[[138 127 123 120 121 129]
 [129 117 117 110 116 120]
 [130 130 135 130 132 130]
 [148 126 116 111 112 131]
 [122 129 120 126 121 120]
 [145 135 140 138 137 137]
 [132 139 134 135 128 129]
 [151 129 135 125 128 132]]
->
[[132 128 125 135 129 151]
 [129 128 135 134 139 132]
 [137 137 138 140 135 145]
 [120 121 126 120 129 122]
 [131 112 111 116 126 148]
 [130 132 130 135 130 130]
 [120 116 110 117 117 129]
 [129 121 120 123 127 138]]

[[157 133 124]
 [152 111 112]
 [134 136 148]
 [130 137 129]]
->
[[129 137 130]
 [148 136 134]
 [112 111 152]
 [124 133 157]]

[[111 141 130 122 121 137 121 105]
 [138 125 138 129 100 128 116 120]
 [129 112 104 123 129 117 124 114]
 [139 119 140 125 140 102 129 128]
 [111 140 131 133 112 132 116 111]
 [136 138 134 130 140 100 135 121]
 [124 116 122 130 106 125 111 113]
 [138 128 113 127 141 132 148 144]]
->
[[144 148 132 141 127 113 128 138]
 [113 111 125 106 130 122 116 124]
 [121 135 100 140 130 134 138 136]
 [111 116 132 112 133 131 140 111]
 [128 129 102 140 125 140 119 139]
 [114 124 117 129 123 104 112 129]
 [120 116 128 100 129 138 125 138]
 [105 121 137 121 122 130 141 111]]

[[124 109 117 131 106 127 113 107 143 147]
 [120 150 140 112 145 103 111 127 117 128]
 [115 105 137 114 112 145 135 122 111 113]
 [146 124 139 149 115 147 135 145 116 107]
 [112 115 126 109 145 129 136 119 116 147]]
->
[[147 116 119 136 129 145 109 126 115 112]
 [107 116 145 135 147 115 149 139 124 146]
 [113 111 122 135 145 112 114 137 105 115]
 [128 117 127 111 103 145 112 140 150 120]
 [147 143 107 113 127 106 131 117 109 124]]

[[122 125 136 128 125 134 132 131 127 129 127 130]
 [139 131 107 125 131 114 114 122 126 127 134 127]
 [123 125 138 128 126 134 134 133 127 127 126 131]
 [140 130 108 126 130 115 114 122 128 127 132 126]
 [120 124 144 128 126 140 140 134 129 128 123 130]]
->
[[130 123 128 129 134 140 140 126 128 144 124 120]
 [126 132 127 128 122 114 115 130 126 108 130 140]
 [131 126 127 127 133 134 134 126 128 138 125 123]
 [127 134 127 126 122 114 114 131 125 107 131 139]
 [130 127 129 127 131 132 134 125 128 136 125 122]]

[[130 115 128 124 123 124 128 132 129 125 127 123 129 125]
 [132 103 128 138 119 120 128 132 126 124 120 116 136 123]]
->
[[123 136 116 120 124 126 132 128 120 119 138 128 103 132]
 [125 129 123 127 125 129 132 128 124 123 124 128 115 130]]

[[135 140 127]
 [107 141 117]
 [132 130 131]
 [129 141 130]]
->
[[130 141 129]
 [131 130 132]
 [117 141 107]
 [127 140 135]]

[[149 114 144 116 156]
 [111 113 125 122 156]
 [101 112 123 147 102]
 [129 144 111 122 148]
 [104 148 116 139 110]]
->
[[110 139 116 148 104]
 [148 122 111 144 129]
 [102 147 123 112 101]
 [156 122 125 113 111]
 [156 116 144 114 149]]

[[118 154 133 126 136 138]
 [123 143 131 127 128 134]
 [136 115 125 129 129 126]
 [129 133 129 129 124 130]]
->
[[130 124 129 129 133 129]
 [126 129 129 125 115 136]
 [134 128 127 131 143 123]
 [138 136 126 133 154 118]]
---
[[121 110 138 124 134 114 136 119 148 134 146 121 132]
 [133 122 133 121 134 127 128 127 128 125 127 134 130]
 [125 145 127 136 123 131 123 129 120 132 132 133 131]
 [151 145 132 134 139 145 131 143 110 125 124 144 145]
 [128 128 131 125 129 128 126 126 129 129 128 134 127]]
->
[[132 121 146 134 148 119 136 114 134 124 138 110 121]
 [130 134 127 125 128 127 128 127 134 121 133 122 133]
 [131 133 132 132 120 129 123 131 123 136 127 145 125]
 [145 144 124 125 110 143 131 145 139 134 132 145 151]
 [127 134 128 129 129 126 126 128 129 125 131 128 128]]

[[138 120 130 131]
 [126 143 119 117]
 [112 154 134 100]
 [123 111 117 133]]
->
[[131 130 120 138]
 [117 119 143 126]
 [100 134 154 112]
 [133 117 111 123]]

[[133 147 140 123 144 134 128 109 121 130 128]
 [109 102 126 118 132 111 128 136 127 127 123]]
->
[[128 130 121 109 128 134 144 123 140 147 133]
 [123 127 127 136 128 111 132 118 126 102 109]]

[[151 139 144 104 138 101 139 116 145 136]
 [152 110 156 141 100 152 129 132 125 104]]
->
[[136 145 116 139 101 138 104 144 139 151]
 [104 125 132 129 152 100 141 156 110 152]]

[[128 129 131 128 132 127 131 130 130 128 126 126 129]
 [131 121 121 130 100 128 120 119 119 128 135 126 123]
 [125 133 125 129 128 130 132 127 118 128 122 136 122]
 [128 124 129 127 129 127 121 127 137 128 130 126 133]]
->
[[129 126 126 128 130 130 131 127 132 128 131 129 128]
 [123 126 135 128 119 119 120 128 100 130 121 121 131]
 [122 136 122 128 118 127 132 130 128 129 125 133 125]
 [133 126 130 128 137 127 121 127 129 127 129 124 128]]

[[131 141 102 114 140 145 153 109 150]
 [111 134 131 141 109 140 145 130 141]
 [134 131 122 153 113 147 106 143 105]
 [102 145 111 103 125 130 115 114 150]
 [134 119 119 138 102 153 124 138 126]
 [121 151 126 114 112 118 112 145 150]
 [154 117 154 103 117 148 135 123 145]]
->
[[150 109 153 145 140 114 102 141 131]
 [141 130 145 140 109 141 131 134 111]
 [105 143 106 147 113 153 122 131 134]
 [150 114 115 130 125 103 111 145 102]
 [126 138 124 153 102 138 119 119 134]
 [150 145 112 118 112 114 126 151 121]
 [145 123 135 148 117 103 154 117 154]]

[[126 129 136 124 137 124 100 132 139 142 121 136 129 121 122 127]
 [128 128 137 133 138 125 110 130 136 132 117 134 138 129 125 132]
 [129 131 141 121 130 131 106 138 130 139 111 137 130 124 124 127]
 [117 130 133 123 134 130 100 135 124 149 119 137 125 124 120 135]]
->
[[127 122 121 129 136 121 142 139 132 100 124 137 124 136 129 126]
 [132 125 129 138 134 117 132 136 130 110 125 138 133 137 128 128]
 [127 124 124 130 137 111 139 130 138 106 131 130 121 141 131 129]
 [135 120 124 125 137 119 149 124 135 100 130 134 123 133 130 117]]

[[142 123 107 147]
 [128 118 119 147]]
->
[[147 107 123 142]
 [147 119 118 128]]

[[130 136 120 129 129 119 134 130]
 [139 122 125 129 118 124 129 130]
 [127 125 128 127 123 128 124 127]
 [130 138 121 127 131 116 133 127]
 [126 124 128 128 131 130 126 133]
 [126 126 128 126 125 125 125 124]
 [128 127 125 132 129 128 127 129]
 [129 131 128 141 122 124 137 139]
 [118 130 126 124 140 130 126 128]
 [110 130 127 124 150 133 128 128]
 [122 127 128 126 135 128 129 131]]
->
[[130 134 119 129 129 120 136 130]
 [130 129 124 118 129 125 122 139]
 [127 124 128 123 127 128 125 127]
 [127 133 116 131 127 121 138 130]
 [133 126 130 131 128 128 124 126]
 [124 125 125 125 126 128 126 126]
 [129 127 128 129 132 125 127 128]
 [139 137 124 122 141 128 131 129]
 [128 126 130 140 124 126 130 118]
 [128 128 133 150 124 127 130 110]
 [131 129 128 135 126 128 127 122]]
